Here is a tiny trained network, its code and every weight. The questions are about switching its units off for an input and a target symbol, where a switched-off unit gives its printed mean instead of its output.

import numpy as np


def w(rows, s, z=0):
    codes = np.array(rows[::2]) - 128.0
    scale = np.full(codes.shape[1], s)
    scale[-1] = z or s
    return codes * scale


def f(y):
    return y / 2 * (1 + np.tanh(0.7978845608 * (y + 0.044715 * y**3)))


def softmax(a):
    e = np.exp(a - a.max(-1, keepdims=True))
    return e / e.sum(-1, keepdims=True)


def log_softmax(a):
    a = a - a.max(-1, keepdims=True)
    return a - np.log(np.exp(a).sum(-1, keepdims=True))


def net(x, mask):
    ids = ['ΓΔΘΛΩβεηπστψ'.index(c) for c in x.split()]
    T = len(ids)
    res = E[ids] + P[:T]
    r = res
    for j in range(3):
        rows = slice(3 * j, 3 * j + 3)
        q, k, v = (r @ M[0][rows].T for M in (Q, K, V))
        z = softmax(np.where(np.tri(T) > 0, q @ k.T / 3**0.5, -1e9)) @ v
        o = O[0][rows]
        res = res + np.where(mask[j], z, o[:, -1]) @ o[:, :-1]
    y = f(res @ A[0][:, :-1].T + A[0][:, -1])
    res = res + np.where(mask[3:15], y, B[0][:, -1]) @ B[0][:, :-1]
    return log_softmax(res[-1] @ U[:, :-1].T + U[:, -1])


Q, K, V, O, A, B = {}, {}, {}, {}, {}, {}
E = w([
[93,184,31,123],'Γ',
[145,178,75,215],'Δ',
[128,177,69,160],'Θ',
[139,163,86,163],'Λ',
[167,92,153,89],'Ω',
[107,21,52,83],'β',
[100,168,22,173],'ε',
[107,125,64,69],'η',
[158,7,95,181],'π',
[125,184,78,128],'σ',
[142,90,54,242],'τ',
[170,133,117,198],'ψ',
],0.014)
P = w([
[201,159,93,131],'0',
[108,153,182,164],'1',
[169,125,119,113],'2',
[216,139,84,116],'3',
[71,120,217,171],'4',
[118,108,185,147],'5',
[230,145,74,102],'6',
[45,122,242,175],'7',
[94,128,170,143],'8',
[239,143,67,102],'9',
[32,116,254,182],'10',
[96,114,163,148],'11',
],0.0081)
Q[0] = w([
[40,117,147,149],'H0',
[144,120,163,176],'H0',
[67,135,189,136],'H0',
[72,4,35,62],'H1',
[43,87,153,140],'H1',
[85,160,179,137],'H1',
[69,170,141,179],'H2',
[45,89,123,163],'H2',
[43,119,212,127],'H2',
],0.025)
K[0] = w([
[70,147,205,141],'H0',
[82,121,93,95],'H0',
[51,101,157,157],'H0',
[221,86,254,8],'H1',
[90,93,233,109],'H1',
[38,139,149,148],'H1',
[76,73,188,120],'H2',
[84,176,210,141],'H2',
[9,120,161,165],'H2',
],0.023)
V[0] = w([
[8,181,86,77],'H0',
[111,128,94,254],'H0',
[176,205,179,133],'H0',
[103,247,138,94],'H1',
[92,133,140,63],'H1',
[56,49,55,52],'H1',
[24,100,39,182],'H2',
[82,143,114,223],'H2',
[160,228,150,84],'H2',
],0.009)
O[0] = w([
[150,209,23,62,1],'H0',
[178,181,88,202,120],'H0',
[170,197,169,101,68],'H0',
[155,208,114,84,7],'H1',
[53,128,166,106,92],'H1',
[49,88,87,94,134],'H1',
[255,113,35,47,110],'H2',
[253,151,77,110,92],'H2',
[81,222,180,151,85],'H2',
],0.0077,0.0036)
A[0] = w([
[95,123,151,126,98],'N0',
[90,141,144,58,21],'N1',
[149,99,165,136,69],'N2',
[140,145,159,123,174],'N3',
[117,160,133,165,55],'N4',
[164,123,148,67,86],'N5',
[109,151,138,82,44],'N6',
[143,142,137,111,58],'N7',
[144,149,178,80,2],'N8',
[86,217,135,101,98],'N9',
[82,154,66,191,39],'N10',
[118,143,165,4,114],'N11',
],0.017,0.0074)
B[0] = w([
[218,123,134,53,236],'N0',
[142,101,118,249,123],'N1',
[98,85,141,171,253],'N2',
[127,225,171,187,177],'N3',
[173,132,215,118,150],'N4',
[170,130,198,102,177],'N5',
[186,46,87,184,105],'N6',
[197,143,130,121,100],'N7',
[252,183,28,69,118],'N8',
[80,174,172,95,159],'N9',
[193,116,129,89,239],'N10',
[14,147,138,90,183],'N11',
],0.019,0.004)
U = w([
[117,199,96,39,102],'Γ',
[182,189,136,190,41],'Δ',
[129,217,114,162,142],'Θ',
[117,201,119,194,131],'Λ',
[105,113,246,118,215],'Ω',
[100,55,77,54,102],'β',
[205,164,108,33,32],'ε',
[41,178,78,132,202],'η',
[96,84,110,224,18],'π',
[98,228,113,155,128],'σ',
[216,87,122,166,2],'τ',
[105,180,124,255,106],'ψ',
],0.0073,0.0068)

Each question gives the input, a string of symbols that net reads in full, and the target symbol t.
The units are the heads (3 rows each of Q, K, V and O) and the neurons (one row each of A and B). Each row of codes is followed by its name. A weight is (code - 128) times the scale printed after its matrix; where a second scale follows, it is the last column's (O, A, B and U).
mask holds one flag per unit, heads first, then neurons. A switched-off unit (its flag False) gives its mean, the last column of its rows in O or B, instead of its output. The means were averaged over made-up inputs and are rounded, as every weight is.
A unit's drop is (log p(t) with every unit on - log p(t) with that unit switched off) / (log p(t) with every unit on - log p(t) with every unit switched off).
The circuit of an input: a set's keep is (log p(t) with only the set's units on - log p(t) with every unit switched off) / (log p(t) with every unit on - log p(t) with every unit switched off). Starting from the 12 units with the biggest drops (on a tie, the unit counted first), units are removed one at a time, each time the one whose removal leaves the highest keep (on an exact tie, the one counted first), for as long as the keep stays at least 0.8.
circuit, biggest first: the units of the circuit, biggest drop first
unit that matters most: the unit with the biggest drop
k most important neurons: the k neurons with the biggest drops, biggest first
which heads matter: for each layer, one digit per head in row order, 1 if its drop is at least 0.15 and else 0, layers parted by /
input Ω τ π π Ω β β Θ ε Γ Γ, target Γ: which heads matter : 100
input Ω τ Ω Ω τ τ ε Ω ψ Ω, target ε: which heads matter : 111
input Δ β β β ψ Ω Ω Δ, target Δ: which heads matter : 110
input π σ Ω Λ Θ β τ π ε, target β: circuit, biggest first : [H2, N3]
input π τ Ω, target π: unit that matters most : H0
input β ε π, target π: which heads matter : 010
input ε Ω β, target ε: circuit, biggest first : [H2, N5]
input Γ β ε Ω Ω η β β β Ω β, target β: circuit, biggest first : [N3, H0, H2]
input τ Ω Λ, target τ: circuit, biggest first : [H1, H2]
input Ω π ε Ω Ω β Γ, target Ω: which heads matter : 101
input ε Ω β Γ, target ε: which heads matter : 100
input β Ω Ω Ω π β η τ Ω Ω Δ, target τ: circuit, biggest first : [H0, H2, N10]
input Ω Γ Ω ψ ε, target ε: circuit, biggest first : [N10, H0]
input Ω Ω ε Ω ε τ Θ, target Ω: 4 most important neurons : [N4, N9, N10, N8]
input η β Ω ε Ω Ω β, target ε: circuit, biggest first : [H2]
input τ Ω π, target τ: which heads matter : 001
input τ Ω β, target τ: circuit, biggest first : [H2, H0]
input ψ Ω η Ω Ω Ω ε, target ε: which heads matter : 001
input ε Ω Δ Δ, target ε: circuit, biggest first : [N10, H0]
input β Ω Ω Ω η β Ω β β β η Ω, target β: circuit, biggest first : [H0, N3, H2]
input β τ π Ω, target β: unit that matters most : H1
input Ω ε η Ω β π Γ ε β Ω Γ, target ε: circuit, biggest first : [H0, N10]
input Γ Θ Ω, target Γ: circuit, biggest first : [H0, N11, H2]
input β Ω Ω Ω σ Ω ψ, target ψ: which heads matter : 010
input Ω π τ Θ β Ω β β Ω Θ ε, target β: which heads matter : 011
input η Θ Ω Ω τ Γ η Ω β η, target η: which heads matter : 101
input Γ Ω Ω Ω, target Γ: which heads matter : 111
input Ω Ω Ω Ω Δ Ω Ω Ω β β, target Ω: circuit, biggest first : [H2]
